Below is a small trained network, with its code and all its weights. Each question gives an input and a target symbol and asks what happens when units are switched off, that is, made to give their printed mean instead of their output.

import numpy as np


def w(rows, s, z=0):
    codes = np.array(rows[::2]) - 128.0
    scale = np.full(codes.shape[1], s)
    scale[-1] = z or s
    return codes * scale


def norm(h):
    return h / np.sqrt((h * h).mean(-1, keepdims=True) + 1e-5)


def f(y):
    return np.maximum(y, 0)


def softmax(a):
    e = np.exp(a - a.max(-1, keepdims=True))
    return e / e.sum(-1, keepdims=True)


def log_softmax(a):
    a = a - a.max(-1, keepdims=True)
    return a - np.log(np.exp(a).sum(-1, keepdims=True))


def net(x, mask):
    ids = ['ΔΞΣΩαβεπψ'.index(c) for c in x.split()]
    T = len(ids)
    res = E[ids] + P[:T]
    u = 0
    for l in range(2):
        r = norm(res)
        for j in range(2):
            rows = slice(3 * j, 3 * j + 3)
            q, k, v = (r @ M[l][rows].T for M in (Q, K, V))
            z = softmax(np.where(np.tri(T) > 0, q @ k.T / 3**0.5, -1e9)) @ v
            o = O[l][rows]
            res = res + np.where(mask[u + j], z, o[:, -1]) @ o[:, :-1]
        u += 2
        y = f(norm(res) @ A[l][:, :-1].T + A[l][:, -1])
        res = res + np.where(mask[u : u + 4], y, B[l][:, -1]) @ B[l][:, :-1]
        u += 4
    return log_softmax(norm(res)[-1] @ U[:, :-1].T + U[:, -1])


Q, K, V, O, A, B = {}, {}, {}, {}, {}, {}
E = w([
[55,86,146,18,173,145,186,144],'Δ',
[231,191,154,122,108,175,182,76],'Ξ',
[104,140,97,104,105,135,85,13],'Σ',
[127,106,170,123,73,2,216,50],'Ω',
[118,127,175,110,3,173,116,117],'α',
[68,248,102,158,124,88,115,157],'β',
[126,180,102,197,109,223,27,191],'ε',
[155,158,43,68,133,120,19,114],'π',
[130,88,159,78,150,50,77,230],'ψ',
],0.009)
P = w([
[86,209,255,95,149,152,106,35],'0',
[91,193,205,65,129,158,110,81],'1',
[102,174,175,73,122,147,130,115],'2',
[112,156,131,82,98,137,144,129],'3',
[130,141,98,87,85,125,156,145],'4',
[154,120,69,112,71,118,168,171],'5',
[172,107,44,117,63,109,186,189],'6',
[187,97,14,122,52,90,182,211],'7',
],0.0068)
Q[0] = w([
[89,184,78,125,166,132,63,131],'L0H1',
[157,179,173,77,8,137,143,151],'L0H1',
[116,198,5,76,63,114,104,119],'L0H1',
[135,76,170,148,159,180,124,91],'L0H2',
[194,129,94,40,34,163,160,138],'L0H2',
[103,123,89,184,195,96,109,152],'L0H2',
],0.012)
K[0] = w([
[143,103,203,65,100,156,185,134],'L0H1',
[194,65,55,119,127,102,103,181],'L0H1',
[168,64,101,140,96,132,197,178],'L0H1',
[71,146,141,148,144,105,142,85],'L0H2',
[159,115,29,173,101,92,143,198],'L0H2',
[134,117,251,105,133,170,143,45],'L0H2',
],0.012)
V[0] = w([
[204,218,95,75,209,183,98,112],'L0H1',
[161,111,101,56,251,52,141,176],'L0H1',
[158,197,94,101,113,109,246,30],'L0H1',
[165,26,187,187,128,255,161,67],'L0H2',
[194,41,121,64,72,123,156,30],'L0H2',
[222,85,127,121,119,105,13,127],'L0H2',
],0.0041)
O[0] = w([
[212,186,89,119,195,190,131,151,125],'L0H1',
[139,155,105,103,192,85,37,86,3],'L0H1',
[222,151,118,114,110,82,199,148,184],'L0H1',
[144,49,186,162,139,160,138,83,52],'L0H2',
[255,86,140,58,100,154,100,115,157],'L0H2',
[134,132,130,97,135,236,94,149,122],'L0H2',
],0.0057,0.0038)
A[0] = w([
[96,140,123,178,210,102,49,227,222],'L0N1',
[52,167,25,195,253,102,4,50,13],'L0N2',
[129,229,130,158,77,118,59,108,55],'L0N3',
[208,215,72,236,161,138,110,41,250],'L0N4',
],0.0054,0.0013)
B[0] = w([
[132,35,189,71,94,131,182,149,206],'L0N1',
[234,62,218,123,104,116,222,178,171],'L0N2',
[103,137,93,90,127,167,125,144,250],'L0N3',
[50,114,106,65,254,128,220,164,242],'L0N4',
],0.0074,0.0024)
Q[1] = w([
[113,135,76,2,71,146,180,144],'L1H1',
[95,90,77,103,76,114,147,233],'L1H1',
[228,135,112,175,52,155,206,107],'L1H1',
[160,30,152,226,205,176,41,41],'L1H2',
[35,143,146,175,146,129,21,175],'L1H2',
[66,122,148,108,124,123,134,6],'L1H2',
],0.0095)
K[1] = w([
[114,79,109,124,102,85,132,189],'L1H1',
[138,87,76,97,147,119,112,160],'L1H1',
[173,133,62,202,83,128,143,140],'L1H1',
[107,173,173,120,160,123,144,5],'L1H2',
[114,137,186,81,188,132,146,134],'L1H2',
[86,138,189,137,111,166,132,133],'L1H2',
],0.013)
V[1] = w([
[94,40,103,90,173,112,180,186],'L1H1',
[115,183,78,162,186,182,91,149],'L1H1',
[196,65,76,99,87,56,95,93],'L1H1',
[219,117,121,161,135,80,121,192],'L1H2',
[106,84,133,119,86,237,2,191],'L1H2',
[162,68,60,114,190,165,161,155],'L1H2',
],0.0063)
O[1] = w([
[66,91,187,75,198,154,55,87,173],'L1H1',
[94,110,70,71,132,130,239,59,2],'L1H1',
[172,209,195,107,137,161,108,143,108],'L1H1',
[60,188,169,126,183,162,134,98,88],'L1H2',
[166,92,118,194,219,144,120,162,183],'L1H2',
[103,108,118,146,140,160,177,1,75],'L1H2',
],0.0056,0.0057)
A[1] = w([
[76,124,2,164,111,194,155,148,31],'L1N1',
[116,218,155,130,115,37,129,102,120],'L1N2',
[131,110,186,128,127,23,156,70,149],'L1N3',
[161,64,219,143,195,54,90,149,2],'L1N4',
],0.0078,0.0044)
B[1] = w([
[145,189,122,248,127,208,94,92,253],'L1N1',
[85,167,43,158,131,143,35,124,224],'L1N2',
[159,114,132,254,193,126,66,87,202],'L1N3',
[173,52,188,79,221,42,123,189,233],'L1N4',
],0.0074,0.002)
U = w([
[126,123,174,111,117,121,192,1,83],'Δ',
[168,217,78,115,211,201,178,127,143],'Ξ',
[105,167,143,173,37,193,68,130,211],'Σ',
[59,50,125,244,177,183,196,125,87],'Ω',
[211,54,184,106,109,84,147,190,161],'α',
[22,179,64,141,101,38,187,162,91],'β',
[154,143,98,202,159,51,65,81,90],'ε',
[121,62,94,53,111,146,161,54,2],'π',
[57,96,156,95,210,133,53,155,167],'ψ',
],0.009,0.0041)

Each question gives the input, a string of symbols that net reads in full, and the target symbol t.
The units are the heads (3 rows each of Q, K, V and O) and the neurons (one row each of A and B). Each row of codes is followed by its name. A weight is (code - 128) times the scale printed after its matrix; where a second scale follows, it is the last column's (O, A, B and U).
mask holds one flag per unit, layer by layer, with each layer's heads first. A switched-off unit (its flag False) gives its mean, the last column of its rows in O or B, instead of its output. The means were averaged over made-up inputs and are rounded, as every weight is.
A unit's drop is (log p(t) with every unit on - log p(t) with that unit switched off) / (log p(t) with every unit on - log p(t) with every unit switched off).
The circuit of an input: a set's keep is (log p(t) with only the set's units on - log p(t) with every unit switched off) / (log p(t) with every unit on - log p(t) with every unit switched off). Starting from all 12 units, units are removed one at a time, each time the one whose removal leaves the highest keep (on an exact tie, the one counted first), for as long as the keep stays at least 0.8.
circuit, biggest first: the units of the circuit, biggest drop first
most important unit: the unit with the biggest drop
k most important neurons: the k neurons with the biggest drops, biggest first
heads that matter: for each layer, one digit per head in row order, 1 if its drop is at least 0.15 and else 0, layers parted by /
input ψ Ξ ε α α, target Ω: heads that matter => 01 / 11
input α ψ ε, target α: most important unit => L0N2
input β β α Ω Ξ β β, target Ξ: heads that matter => 10 / 10
input β Σ ε, target Ω: circuit, biggest first => [L1H1 L1H2]
input π Δ α, target Ξ: heads that matter => 10 / 10
input α α Σ, target α: 2 most important neurons => [L1N1 L1N2]
input ε α α α α α α Σ, target Σ: circuit, biggest first => [L1N4 L1H1]
input Σ Δ Ξ Σ, target π: circuit, biggest first => [L1H2 L1H1]
input α α Δ α α α β Σ, target β: heads that matter => 01 / 01
input α ψ Σ, target α: circuit, biggest first => [L0N2 L0H1]
input Ξ α α β α Δ, target β: 3 most important neurons => [L0N1 L1N4 L0N2]
input α α α α π Ω, target Ξ: circuit, biggest first => [L0H1 L0H2 L1H2]
input α ε Ξ, target Ω: heads that matter => 01 / 10
input α α π Δ α, target Ξ: circuit, biggest first => [L0H1 L1H1 L0H2]
input α α Ξ ψ α α, target ψ: most important unit => L0H1
input ε Σ α ψ Σ ψ β, target α: 2 most important neurons => [L0N2 L0N1]
input Δ α α α α ψ α ψ, target ψ: circuit, biggest first => [L1H1 L1H2]
input α α Δ ε, target Ω: heads that matter => 00 / 01
input α Ξ Δ, target α: circuit, biggest first => [L0N4 L1H2]
input Ξ α α π α π, target Σ: 3 most important neurons => [L1N1 L0N4 L1N4]
input Ξ Ξ ε, target Ξ: circuit, biggest first => [L0H1]
input α α ψ α α α ψ α, target ψ: circuit, biggest first => [L1H1 L0H1]
